Below is a small trained network, with its code and all its weights. Each question gives an input and a target symbol and asks what happens when units are switched off, that is, made to give their printed mean instead of their output.

import numpy as np


def w(rows, s, z=0):
    codes = np.array(rows[::2]) - 128.0
    scale = np.full(codes.shape[1], s)
    scale[-1] = z or s
    return codes * scale


def norm(h):
    return h / np.sqrt((h * h).mean(-1, keepdims=True) + 1e-5)


def f(y):
    return y / 2 * (1 + np.tanh(0.7978845608 * (y + 0.044715 * y**3)))


def softmax(a):
    e = np.exp(a - a.max(-1, keepdims=True))
    return e / e.sum(-1, keepdims=True)


def log_softmax(a):
    a = a - a.max(-1, keepdims=True)
    return a - np.log(np.exp(a).sum(-1, keepdims=True))


def net(x, mask):
    ids = ['ΓΔΛΞΣΩαβεζηθμπτφ'.index(c) for c in x.split()]
    T = len(ids)
    res = E[ids] + P[:T]
    r = norm(res)
    for j in range(3):
        rows = slice(2 * j, 2 * j + 2)
        q, k, v = (r @ M[0][rows].T for M in (Q, K, V))
        z = softmax(np.where(np.tri(T) > 0, q @ k.T / 2**0.5, -1e9)) @ v
        o = O[0][rows]
        res = res + np.where(mask[j], z, o[:, -1]) @ o[:, :-1]
    y = f(norm(res) @ A[0][:, :-1].T + A[0][:, -1])
    res = res + np.where(mask[3:7], y, B[0][:, -1]) @ B[0][:, :-1]
    return log_softmax(norm(res)[-1] @ U[:, :-1].T + U[:, -1])


Q, K, V, O, A, B = {}, {}, {}, {}, {}, {}
E = w([
[106,169,112,99,129],'Γ',
[169,145,135,145,121],'Δ',
[139,151,115,133,142],'Λ',
[99,190,109,115,120],'Ξ',
[114,164,97,103,131],'Σ',
[162,142,118,125,126],'Ω',
[254,85,173,104,246],'α',
[126,154,111,98,129],'β',
[137,178,115,110,113],'ε',
[114,136,113,82,173],'ζ',
[144,189,164,171,119],'η',
[107,169,123,174,140],'θ',
[134,156,193,101,92],'μ',
[86,97,202,95,132],'π',
[72,66,119,28,183],'τ',
[71,104,208,176,157],'φ',
],0.006)
P = w([
[179,121,162,127,175],'0',
[152,2,140,192,55],'1',
[160,160,158,102,201],'2',
[132,65,74,142,41],'3',
[140,170,144,102,192],'4',
[124,69,79,142,52],'5',
[126,176,130,103,180],'6',
[117,87,80,137,66],'7',
[113,192,118,103,170],'8',
[105,98,84,137,71],'9',
[91,201,107,106,157],'10',
[81,128,78,132,78],'11',
[106,225,98,105,167],'12',
[108,141,73,121,57],'13',
],0.0057)
Q[0] = w([
[136,195,114,87,148],'h0',
[121,200,164,137,184],'h0',
[100,33,119,136,24],'h1',
[103,117,178,171,126],'h1',
[120,203,156,120,237],'h2',
[140,211,109,59,254],'h2',
],0.0082)
K[0] = w([
[2,65,72,109,131],'h0',
[26,119,155,79,147],'h0',
[215,25,39,99,150],'h1',
[134,123,165,43,163],'h1',
[3,159,190,112,86],'h2',
[7,202,165,161,85],'h2',
],0.0066)
V[0] = w([
[190,172,137,168,77],'h0',
[43,156,181,120,114],'h0',
[92,144,141,103,77],'h1',
[113,92,118,51,202],'h1',
[155,117,2,165,161],'h2',
[74,117,126,219,201],'h2',
],0.0086)
O[0] = w([
[134,191,150,208,58,165],'h0',
[106,24,125,123,101,37],'h0',
[124,144,200,129,76,68],'h1',
[181,80,66,110,90,145],'h1',
[116,161,33,160,151,7],'h2',
[69,77,121,254,154,44],'h2',
],0.0088,0.0012)
A[0] = w([
[95,96,135,115,110,165],'n0',
[124,178,146,193,32,161],'n1',
[196,152,111,80,145,153],'n2',
[62,111,79,104,2,253],'n3',
],0.0068,0.0051)
B[0] = w([
[154,125,120,170,27,143],'n0',
[44,79,119,43,117,210],'n1',
[110,114,145,211,101,190],'n2',
[107,95,125,176,2,254],'n3',
],0.0056)
U = w([
[147,43,196,59,109,166],'Γ',
[67,218,211,133,180,198],'Δ',
[51,156,83,218,185,153],'Λ',
[68,18,188,196,161,138],'Ξ',
[157,143,94,116,113,184],'Σ',
[149,209,118,98,122,116],'Ω',
[165,143,3,167,121,41],'α',
[165,161,141,153,94,45],'β',
[162,178,231,56,94,111],'ε',
[160,118,75,178,116,49],'ζ',
[122,149,171,208,90,107],'η',
[123,156,117,172,130,108],'θ',
[95,62,104,15,176,182],'μ',
[161,123,112,134,141,187],'π',
[194,78,81,117,91,1],'τ',
[134,111,72,80,157,174],'φ',
],0.011,0.0048)

Each question gives the input, a string of symbols that net reads in full, and the target symbol t.
The units are the heads (2 rows each of Q, K, V and O) and the neurons (one row each of A and B). Each row of codes is followed by its name. A weight is (code - 128) times the scale printed after its matrix; where a second scale follows, it is the last column's (O, A, B and U).
mask holds one flag per unit, heads first, then neurons. A switched-off unit (its flag False) gives its mean, the last column of its rows in O or B, instead of its output. The means were averaged over made-up inputs and are rounded, as every weight is.
A unit's drop is (log p(t) with every unit on - log p(t) with that unit switched off) / (log p(t) with every unit on - log p(t) with every unit switched off).
The circuit of an input: a set's keep is (log p(t) with only the set's units on - log p(t) with every unit switched off) / (log p(t) with every unit on - log p(t) with every unit switched off). Starting from all 7 units, units are removed one at a time, each time the one whose removal leaves the highest keep (on an exact tie, the one counted first), for as long as the keep stays at least 0.8.
circuit, biggest first: the units of the circuit, biggest drop first
top k neurons: the k neurons with the biggest drops, biggest first
which heads matter: for each layer, one digit per head in row order, 1 if its drop is at least 0.15 and else 0, layers parted by /
drop when u is switched off: that unit's drop, to one decimal
input Σ η Ω, target Δ: which heads matter -> 000
input Σ η Γ ζ Σ Ξ μ ε Γ, target ε: which heads matter -> 011
input Ω η Ω φ μ ε η μ Σ π Γ μ η, target ε: which heads matter -> 001
input φ Ξ Γ ε π β η, target Γ: circuit, biggest first -> [h0]
input τ Ω ζ Λ η π τ Ξ Γ π φ, target Ξ: which heads matter -> 001
input Δ Γ φ α ζ Λ τ τ Λ, target μ: which heads matter -> 100
input Λ π τ α α Λ, target α: circuit, biggest first -> [h1, h2]
input Ξ ζ Σ Σ τ α Σ, target μ: which heads matter -> 100
input ζ Γ π Δ ε Ω Σ η η α η Ω Λ, target Δ: which heads matter -> 010
input α θ ε η β π Λ, target Γ: which heads matter -> 101
input Σ β θ Δ Γ, target Λ: which heads matter -> 011
input ε π Γ, target Γ: which heads matter -> 111
input α η φ Ω η ζ ε, target Δ: which heads matter -> 001
input η β μ ε ε η μ Σ Ξ, target ε: circuit, biggest first -> [h2]
input Σ Γ Σ, target α: which heads matter -> 010
input Σ β θ Λ Γ η β, target Δ: circuit, biggest first -> [n3, n2]
input η θ Γ Δ φ Γ Ξ, target Ξ: which heads matter -> 101
input θ η β θ Λ, target Λ: which heads matter -> 001
input τ α Γ Λ, target α: which heads matter -> 111
input Δ Λ Γ φ Δ α α π ε, target Γ: circuit, biggest first -> [h0, h2]
input α π β τ ζ θ φ θ Λ, target Ξ: circuit, biggest first -> [h2]
input Λ η Λ, target Δ: circuit, biggest first -> [n3, h2]
input Γ φ Γ Ω ε Ξ π Ω Γ η η Δ ζ, target Δ: top 2 neurons -> [n1, n3]
input θ Ω θ θ β η φ Ξ τ, target Ξ: top 2 neurons -> [n1, n0]
input ζ Γ α Ω τ Ω ε φ Γ Ξ τ Λ Γ, target μ: drop when h0 is switched off -> 1.3
input β Ξ Λ θ α Ξ τ ε φ Δ β, target Ξ: drop when h0 is switched off -> 0.2
input π Ω μ Δ Ω φ ζ, target Ξ: top neuron -> [n1]
input Ξ Γ Ξ Σ θ, target Λ: drop when h2 is switched off -> 0.5
input Ω ε μ Δ α η Δ, target Δ: drop when n3 is switched off -> 0.3
